Here is a tiny trained network, its code and every weight. The questions are about switching its units off for an input and a target symbol, where a switched-off unit gives its printed mean instead of its output.

import numpy as np


def w(rows, s, z=0):
    codes = np.array(rows[::2]) - 128.0
    scale = np.full(codes.shape[1], s)
    scale[-1] = z or s
    return codes * scale


def f(y):
    return np.maximum(y, 0)


def softmax(a):
    e = np.exp(a - a.max(-1, keepdims=True))
    return e / e.sum(-1, keepdims=True)


def log_softmax(a):
    a = a - a.max(-1, keepdims=True)
    return a - np.log(np.exp(a).sum(-1, keepdims=True))


def net(x, mask):
    ids = ['ΘΛΞΠΦΨαβγδεζημστ'.index(c) for c in x.split()]
    T = len(ids)
    res = E[ids] + P[:T]
    r = res
    for j in range(3):
        rows = slice(4 * j, 4 * j + 4)
        q, k, v = (r @ M[0][rows].T for M in (Q, K, V))
        z = softmax(np.where(np.tri(T) > 0, q @ k.T / 4**0.5, -1e9)) @ v
        o = O[0][rows]
        res = res + np.where(mask[j], z, o[:, -1]) @ o[:, :-1]
    y = f(res @ A[0][:, :-1].T + A[0][:, -1])
    res = res + np.where(mask[3:19], y, B[0][:, -1]) @ B[0][:, :-1]
    return log_softmax(res[-1] @ U[:, :-1].T + U[:, -1])


Q, K, V, O, A, B = {}, {}, {}, {}, {}, {}
E = w([
[138,109,178],'Θ',
[147,103,181],'Λ',
[71,130,152],'Ξ',
[69,136,145],'Π',
[154,124,170],'Φ',
[64,136,143],'Ψ',
[123,118,176],'α',
[124,130,170],'β',
[145,110,179],'γ',
[136,111,177],'δ',
[146,101,185],'ε',
[135,203,154],'ζ',
[133,118,177],'η',
[160,94,4],'μ',
[143,116,175],'σ',
[144,121,172],'τ',
],0.022)
P = w([
[255,62,200],'0',
[17,150,156],'1',
[61,135,142],'2',
[85,130,130],'3',
[96,124,120],'4',
[107,117,115],'5',
[112,112,105],'6',
[117,112,103],'7',
[122,112,98],'8',
],0.0098)
Q[0] = w([
[249,159,249],'H0',
[226,150,68],'H0',
[107,152,92],'H0',
[172,174,201],'H0',
[17,65,117],'H1',
[154,99,207],'H1',
[147,82,109],'H1',
[56,132,59],'H1',
[167,167,13],'H2',
[188,126,222],'H2',
[123,105,173],'H2',
[70,57,145],'H2',
],0.013)
K[0] = w([
[206,66,24],'H0',
[185,123,210],'H0',
[103,99,168],'H0',
[139,97,76],'H0',
[156,71,14],'H1',
[179,88,191],'H1',
[118,109,72],'H1',
[184,113,87],'H1',
[218,231,78],'H2',
[179,116,251],'H2',
[89,53,135],'H2',
[62,52,67],'H2',
],0.011)
V[0] = w([
[193,80,122],'H0',
[87,102,180],'H0',
[164,143,160],'H0',
[155,121,181],'H0',
[194,154,51],'H1',
[125,108,128],'H1',
[160,129,98],'H1',
[67,95,108],'H1',
[139,2,91],'H2',
[216,200,137],'H2',
[77,166,140],'H2',
[145,164,128],'H2',
],0.013)
O[0] = w([
[178,97,23,156],'H0',
[62,84,135,185],'H0',
[128,46,153,193],'H0',
[99,56,141,221],'H0',
[194,134,154,1],'H1',
[119,161,110,121],'H1',
[162,144,167,80],'H1',
[161,198,112,40],'H1',
[84,204,175,53],'H2',
[83,77,95,158],'H2',
[188,114,115,145],'H2',
[102,2,86,128],'H2',
],0.0083,0.0052)
A[0] = w([
[198,26,50,167],'N0',
[67,174,3,122],'N1',
[32,165,163,177],'N2',
[136,152,60,78],'N3',
[221,34,99,69],'N4',
[53,194,233,116],'N5',
[57,69,214,220],'N6',
[131,187,115,64],'N7',
[31,168,144,152],'N8',
[106,235,120,121],'N9',
[53,67,124,2],'N10',
[63,71,138,17],'N11',
[122,90,252,14],'N12',
[174,67,170,28],'N13',
[92,254,93,118],'N14',
[45,199,91,159],'N15',
],0.0084,0.0072)
B[0] = w([
[84,142,98,185],'N0',
[142,138,209,143],'N1',
[158,80,174,180],'N2',
[148,103,165,135],'N3',
[178,154,135,156],'N4',
[140,147,2,167],'N5',
[154,88,109,248],'N6',
[157,115,152,132],'N7',
[153,119,183,167],'N8',
[61,85,130,143],'N9',
[121,204,135,159],'N10',
[136,203,138,160],'N11',
[170,175,128,155],'N12',
[147,158,209,139],'N13',
[65,125,136,145],'N14',
[187,117,180,149],'N15',
],0.011,0.018)
U = w([
[46,73,6,194],'Θ',
[22,45,148,223],'Λ',
[111,140,153,66],'Ξ',
[212,51,221,177],'Π',
[106,150,149,120],'Φ',
[100,191,105,253],'Ψ',
[99,170,162,159],'α',
[116,129,150,39],'β',
[132,123,149,27],'γ',
[112,138,159,62],'δ',
[117,145,152,86],'ε',
[120,130,143,52],'ζ',
[126,133,141,50],'η',
[123,129,141,35],'μ',
[116,126,151,41],'σ',
[208,154,66,70],'τ',
],0.011,0.0068)

Each question gives the input, a string of symbols that net reads in full, and the target symbol t.
The units are the heads (4 rows each of Q, K, V and O) and the neurons (one row each of A and B). Each row of codes is followed by its name. A weight is (code - 128) times the scale printed after its matrix; where a second scale follows, it is the last column's (O, A, B and U).
mask holds one flag per unit, heads first, then neurons. A switched-off unit (its flag False) gives its mean, the last column of its rows in O or B, instead of its output. The means were averaged over made-up inputs and are rounded, as every weight is.
A unit's drop is (log p(t) with every unit on - log p(t) with that unit switched off) / (log p(t) with every unit on - log p(t) with every unit switched off).
The circuit of an input: a set's keep is (log p(t) with only the set's units on - log p(t) with every unit switched off) / (log p(t) with every unit on - log p(t) with every unit switched off). Starting from the 12 units with the biggest drops (on a tie, the unit counted first), units are removed one at a time, each time the one whose removal leaves the highest keep (on an exact tie, the one counted first), for as long as the keep stays at least 0.8.
circuit, biggest first: the units of the circuit, biggest drop first
most important unit: the unit with the biggest drop
k most important neurons: the k neurons with the biggest drops, biggest first
which heads matter: for each layer, one digit per head in row order, 1 if its drop is at least 0.15 and else 0, layers parted by /
drop of u: that unit's drop, to one decimal
input ζ Φ ζ, target Λ: which heads matter -> 101
input η ζ Φ Ξ, target Π: most important unit -> N2
input τ τ α Φ τ η Ψ, target Π: circuit, biggest first -> N15; N2; N0
input δ ζ ζ Φ ε τ ζ ζ, target Θ: circuit, biggest first -> H2; N0
input Ξ σ ζ γ Φ ζ Φ, target Λ: which heads matter -> 010
input Π α β, target Π: circuit, biggest first -> N2; N0
input τ Ψ σ τ Φ Φ, target Λ: 2 most important neurons -> N5; N12
input ζ μ δ, target Ψ: which heads matter -> 100
input μ ζ ζ, target τ: 2 most important neurons -> N4; N1
input ζ β β τ σ α τ, target Λ: 2 most important neurons -> N5; N15
input α Λ σ ζ ζ β γ Ξ, target Π: 3 most important neurons -> N2; N15; N8
input Φ ζ τ δ γ Ψ τ, target Λ: circuit, biggest first -> N15; H1; H0
input ζ ζ Π, target Π: 2 most important neurons -> N2; N8
input μ τ τ ζ η η, target τ: most important unit -> H0
input τ σ Ψ ζ Ψ τ σ ζ, target Λ: drop of N12 -> 0.1
input ζ σ τ τ ζ ζ η ζ ζ, target Θ: drop of H2 -> 1.2
input Φ Φ τ β Π Ξ γ σ σ, target Λ: drop of N12 -> 0.2
input Φ σ ζ, target Π: drop of N6 -> 0.0
